Below are the code and all the weights of a small trained network. Each question names an input and a target symbol and asks about switching units off, where a switched-off unit gives its printed mean instead of its output.

import numpy as np


def w(rows, s, z=0):
    codes = np.array(rows[::2]) - 128.0
    scale = np.full(codes.shape[1], s)
    scale[-1] = z or s
    return codes * scale


def f(y):
    return np.maximum(y, 0)


def softmax(a):
    e = np.exp(a - a.max(-1, keepdims=True))
    return e / e.sum(-1, keepdims=True)


def log_softmax(a):
    a = a - a.max(-1, keepdims=True)
    return a - np.log(np.exp(a).sum(-1, keepdims=True))


def net(x, mask):
    ids = ['ΛΦΩαβγεημξπτψ'.index(c) for c in x.split()]
    T = len(ids)
    res = E[ids] + P[:T]
    u = 0
    for l in range(3):
        r = res
        for j in range(3):
            rows = slice(4 * j, 4 * j + 4)
            q, k, v = (r @ M[l][rows].T for M in (Q, K, V))
            z = softmax(np.where(np.tri(T) > 0, q @ k.T / 4**0.5, -1e9)) @ v
            o = O[l][rows]
            res = res + np.where(mask[u + j], z, o[:, -1]) @ o[:, :-1]
        u += 3
        y = f(res @ A[l][:, :-1].T + A[l][:, -1])
        res = res + np.where(mask[u : u + 4], y, B[l][:, -1]) @ B[l][:, :-1]
        u += 4
    return log_softmax(res[-1] @ U[:, :-1].T + U[:, -1])


Q, K, V, O, A, B = {}, {}, {}, {}, {}, {}
E = w([
[86,160,108,244],'Λ',
[206,136,237,130],'Φ',
[134,62,65,155],'Ω',
[82,35,126,152],'α',
[209,169,178,249],'β',
[83,84,130,135],'γ',
[135,195,139,70],'ε',
[229,147,113,54],'η',
[209,141,140,155],'μ',
[116,91,168,65],'ξ',
[94,106,122,79],'π',
[143,165,29,114],'τ',
[136,146,173,75],'ψ',
],0.017)
P = w([
[118,105,136,178],'0',
[113,116,175,154],'1',
[48,55,78,115],'2',
[81,73,30,124],'3',
[114,98,21,179],'4',
[103,70,2,166],'5',
],0.0063)
Q[0] = w([
[105,254,80,49],'L0H0',
[101,13,116,183],'L0H0',
[163,135,54,193],'L0H0',
[119,113,97,85],'L0H0',
[182,178,68,210],'L0H1',
[79,146,8,214],'L0H1',
[174,29,78,183],'L0H1',
[188,70,220,51],'L0H1',
[100,175,193,102],'L0H2',
[21,88,84,151],'L0H2',
[164,123,63,105],'L0H2',
[62,240,154,63],'L0H2',
],0.0096)
K[0] = w([
[165,40,92,138],'L0H0',
[235,172,191,126],'L0H0',
[79,170,101,57],'L0H0',
[213,115,108,176],'L0H0',
[95,84,65,126],'L0H1',
[57,133,182,174],'L0H1',
[110,132,197,59],'L0H1',
[177,53,137,56],'L0H1',
[134,53,142,156],'L0H2',
[74,89,185,165],'L0H2',
[188,128,81,75],'L0H2',
[252,5,199,125],'L0H2',
],0.011)
V[0] = w([
[104,186,213,164],'L0H0',
[46,193,104,116],'L0H0',
[207,156,132,112],'L0H0',
[121,185,119,92],'L0H0',
[176,75,114,131],'L0H1',
[186,192,129,183],'L0H1',
[76,178,100,180],'L0H1',
[156,171,123,125],'L0H1',
[94,105,79,76],'L0H2',
[149,129,127,111],'L0H2',
[91,162,139,227],'L0H2',
[254,111,70,182],'L0H2',
],0.0079)
O[0] = w([
[123,167,173,124,56],'L0H0',
[110,171,143,146,38],'L0H0',
[117,198,133,175,177],'L0H0',
[145,193,155,72,94],'L0H0',
[174,3,127,128,181],'L0H1',
[108,143,87,158,148],'L0H1',
[136,153,114,184,111],'L0H1',
[135,118,180,143,125],'L0H1',
[91,165,159,86,140],'L0H2',
[108,113,124,145,135],'L0H2',
[179,78,151,156,112],'L0H2',
[161,88,123,66,253],'L0H2',
],0.006,0.0036)
A[0] = w([
[147,147,159,155,47],'L0N0',
[246,2,222,156,212],'L0N1',
[169,123,160,50,2],'L0N2',
[252,137,98,199,125],'L0N3',
],0.0078,0.0022)
B[0] = w([
[2,108,46,132,137],'L0N0',
[95,109,86,63,253],'L0N1',
[139,192,62,195,169],'L0N2',
[125,87,168,125,213],'L0N3',
],0.0095,0.0077)
Q[1] = w([
[120,61,83,104],'L1H0',
[112,102,58,55],'L1H0',
[107,108,85,74],'L1H0',
[125,110,112,222],'L1H0',
[133,150,172,254],'L1H1',
[22,118,38,107],'L1H1',
[70,136,95,141],'L1H1',
[124,66,100,108],'L1H1',
[204,47,230,129],'L1H2',
[170,128,211,101],'L1H2',
[123,119,107,115],'L1H2',
[129,213,102,195],'L1H2',
],0.0093)
K[1] = w([
[221,141,134,254],'L1H0',
[68,104,218,207],'L1H0',
[94,89,168,198],'L1H0',
[93,199,98,156],'L1H0',
[128,138,247,236],'L1H1',
[114,220,93,201],'L1H1',
[65,50,5,97],'L1H1',
[57,216,68,49],'L1H1',
[136,164,32,80],'L1H2',
[121,93,82,95],'L1H2',
[85,144,109,145],'L1H2',
[171,101,149,192],'L1H2',
],0.0086)
V[1] = w([
[133,156,66,96],'L1H0',
[74,117,76,122],'L1H0',
[107,138,44,145],'L1H0',
[118,110,180,113],'L1H0',
[143,126,110,92],'L1H1',
[100,202,77,156],'L1H1',
[138,145,51,118],'L1H1',
[119,84,218,97],'L1H1',
[145,106,154,79],'L1H2',
[91,166,90,188],'L1H2',
[250,140,175,100],'L1H2',
[143,77,209,135],'L1H2',
],0.012)
O[1] = w([
[130,77,109,125,139],'L1H0',
[86,69,175,90,230],'L1H0',
[167,132,251,79,215],'L1H0',
[64,162,123,162,106],'L1H0',
[87,160,149,99,201],'L1H1',
[99,161,186,131,92],'L1H1',
[239,92,195,92,254],'L1H1',
[63,102,1,145,53],'L1H1',
[97,215,93,117,151],'L1H2',
[148,124,182,156,94],'L1H2',
[179,130,19,205,38],'L1H2',
[54,84,90,81,100],'L1H2',
],0.005,0.0072)
A[1] = w([
[125,88,175,150,3],'L1N0',
[36,170,186,213,48],'L1N1',
[132,61,149,105,163],'L1N2',
[255,137,141,151,216],'L1N3',
],0.0082,0.0036)
B[1] = w([
[106,214,115,43,158],'L1N0',
[224,136,100,116,161],'L1N1',
[218,197,131,255,255],'L1N2',
[56,130,202,92,240],'L1N3',
],0.0071,0.0087)
Q[2] = w([
[183,124,209,114],'L2H0',
[29,110,183,151],'L2H0',
[148,58,140,94],'L2H0',
[168,139,147,98],'L2H0',
[169,136,55,165],'L2H1',
[102,109,203,162],'L2H1',
[104,80,99,111],'L2H1',
[228,30,103,163],'L2H1',
[140,66,101,236],'L2H2',
[166,143,178,169],'L2H2',
[157,199,69,3],'L2H2',
[61,127,176,134],'L2H2',
],0.011)
K[2] = w([
[151,155,188,166],'L2H0',
[170,119,115,82],'L2H0',
[141,88,102,202],'L2H0',
[112,87,162,142],'L2H0',
[132,126,140,197],'L2H1',
[161,98,145,44],'L2H1',
[186,43,16,126],'L2H1',
[113,143,145,69],'L2H1',
[130,160,117,235],'L2H2',
[121,2,192,113],'L2H2',
[90,144,107,37],'L2H2',
[37,124,214,129],'L2H2',
],0.0092)
V[2] = w([
[208,162,139,136],'L2H0',
[98,218,145,167],'L2H0',
[104,112,230,38],'L2H0',
[179,146,39,193],'L2H0',
[165,34,180,178],'L2H1',
[26,43,133,194],'L2H1',
[139,74,90,132],'L2H1',
[199,141,88,1],'L2H1',
[101,169,133,90],'L2H2',
[199,249,126,153],'L2H2',
[195,161,97,247],'L2H2',
[190,139,51,92],'L2H2',
],0.01)
O[2] = w([
[148,245,169,194,162],'L2H0',
[2,160,99,136,86],'L2H0',
[126,134,130,85,190],'L2H0',
[132,137,113,231,88],'L2H0',
[200,121,148,161,159],'L2H1',
[118,88,150,171,42],'L2H1',
[179,82,81,182,127],'L2H1',
[164,171,47,97,247],'L2H1',
[102,113,207,160,125],'L2H2',
[138,119,110,139,125],'L2H2',
[135,143,178,87,74],'L2H2',
[81,106,117,215,137],'L2H2',
],0.0092,0.014)
A[2] = w([
[145,148,181,137,157],'L2N0',
[144,144,138,218,43],'L2N1',
[190,129,99,127,252],'L2N2',
[6,153,169,136,68],'L2N3',
],0.011,0.0033)
B[2] = w([
[107,70,3,145,172],'L2N0',
[68,145,174,133,153],'L2N1',
[32,146,159,216,255],'L2N2',
[98,46,172,93,143],'L2N3',
],0.0059,0.018)
U = w([
[125,190,255,175,71],'Λ',
[117,91,36,102,86],'Φ',
[249,100,135,118,114],'Ω',
[209,39,104,52,58],'α',
[127,104,173,145,189],'β',
[148,65,151,71,137],'γ',
[54,150,189,112,186],'ε',
[113,195,33,105,122],'η',
[116,136,82,161,146],'μ',
[102,77,77,68,124],'ξ',
[107,80,130,69,144],'π',
[174,111,217,51,38],'τ',
[42,126,125,123,253],'ψ',
],0.0074,0.0058)

Each question gives the input, a string of symbols that net reads in full, and the target symbol t.
The units are the heads (4 rows each of Q, K, V and O) and the neurons (one row each of A and B). Each row of codes is followed by its name. A weight is (code - 128) times the scale printed after its matrix; where a second scale follows, it is the last column's (O, A, B and U).
mask holds one flag per unit, layer by layer, with each layer's heads first. A switched-off unit (its flag False) gives its mean, the last column of its rows in O or B, instead of its output. The means were averaged over made-up inputs and are rounded, as every weight is.
A unit's drop is (log p(t) with every unit on - log p(t) with that unit switched off) / (log p(t) with every unit on - log p(t) with every unit switched off).
The circuit of an input: a set's keep is (log p(t) with only the set's units on - log p(t) with every unit switched off) / (log p(t) with every unit on - log p(t) with every unit switched off). Starting from the 12 units with the biggest drops (on a tie, the unit counted first), units are removed one at a time, each time the one whose removal leaves the highest keep (on an exact tie, the one counted first), for as long as the keep stays at least 0.8.
units of the circuit, in order: the units of the circuit, biggest drop first
unit that matters most: the unit with the biggest drop
k most important neurons: the k neurons with the biggest drops, biggest first
which heads matter: for each layer, one digit per head in row order, 1 if its drop is at least 0.15 and else 0, layers parted by /
input η η Λ η τ Ω, target τ: which heads matter	010 / 011 / 000
input Λ η η π ξ, target η: unit that matters most	L2H1
input Ω τ ψ, target Ω: units of the circuit, in order	(L0H0, L2H0, L1N3)
input Ω Λ τ ξ, target τ: which heads matter	010 / 111 / 010
input η Φ μ ξ Λ, target η: 2 most important neurons	(L0N2, L1N3)
input Λ η η η τ τ, target τ: 4 most important neurons	(L1N3, L0N0, L1N0, L2N2)
input Λ π α, target α: units of the circuit, in order	(L0H2, L1H1, L0N1, L2H0)
input η η ε Φ, target η: which heads matter	000 / 000 / 010
input η τ Λ η, target η: units of the circuit, in order	(L2H1, L2H0, L1N1, L0H1)
input μ Ω η, target μ: units of the circuit, in order	(L2H2, L1H2, L2H0, L1H0)
input β η Λ π, target η: units of the circuit, in order	(L0N1, L0H1, L2H1, L2H0)
input Ω τ τ ξ Λ μ, target τ: units of the circuit, in order	(L1H0, L1H2, L2H0)
input Λ ξ ε, target ε: 3 most important neurons	(L1N1, L0N0, L2N3)
input η η η η Ω ψ, target η: units of the circuit, in order	(L2H1)
input α μ ψ ψ Λ, target Λ: 2 most important neurons	(L1N1, L0N1)
input μ Φ β η Λ, target η: which heads matter	011 / 010 / 110
input ψ β β, target ψ: which heads matter	100 / 110 / 110
input τ Φ ξ, target τ: 2 most important neurons	(L2N2, L1N3)
input γ Ω τ ξ ψ, target τ: units of the circuit, in order	(L2H0, L1H1)
input β β η β α, target η: 2 most important neurons	(L0N0, L0N2)
input μ ψ ε, target μ: unit that matters most	L1H1
input τ γ Λ, target τ: units of the circuit, in order	(L2H2, L1H2, L1H0)
input η Ω Λ π α, target η: 2 most important neurons	(L1N2, L1N3)
input Ω Ω α, target Ω: 3 most important neurons	(L1N2, L0N1, L1N3)
input τ Ω τ, target τ: units of the circuit, in order	(L1H1, L2H0, L1H0)
input ε μ Λ, target ε: units of the circuit, in order	(L2H1, L2H0, L0H0)
input β τ Ω τ Λ ψ, target τ: unit that matters most	L1H1
input η Φ ψ, target η: units of the circuit, in order	(L2H1, L1H2)
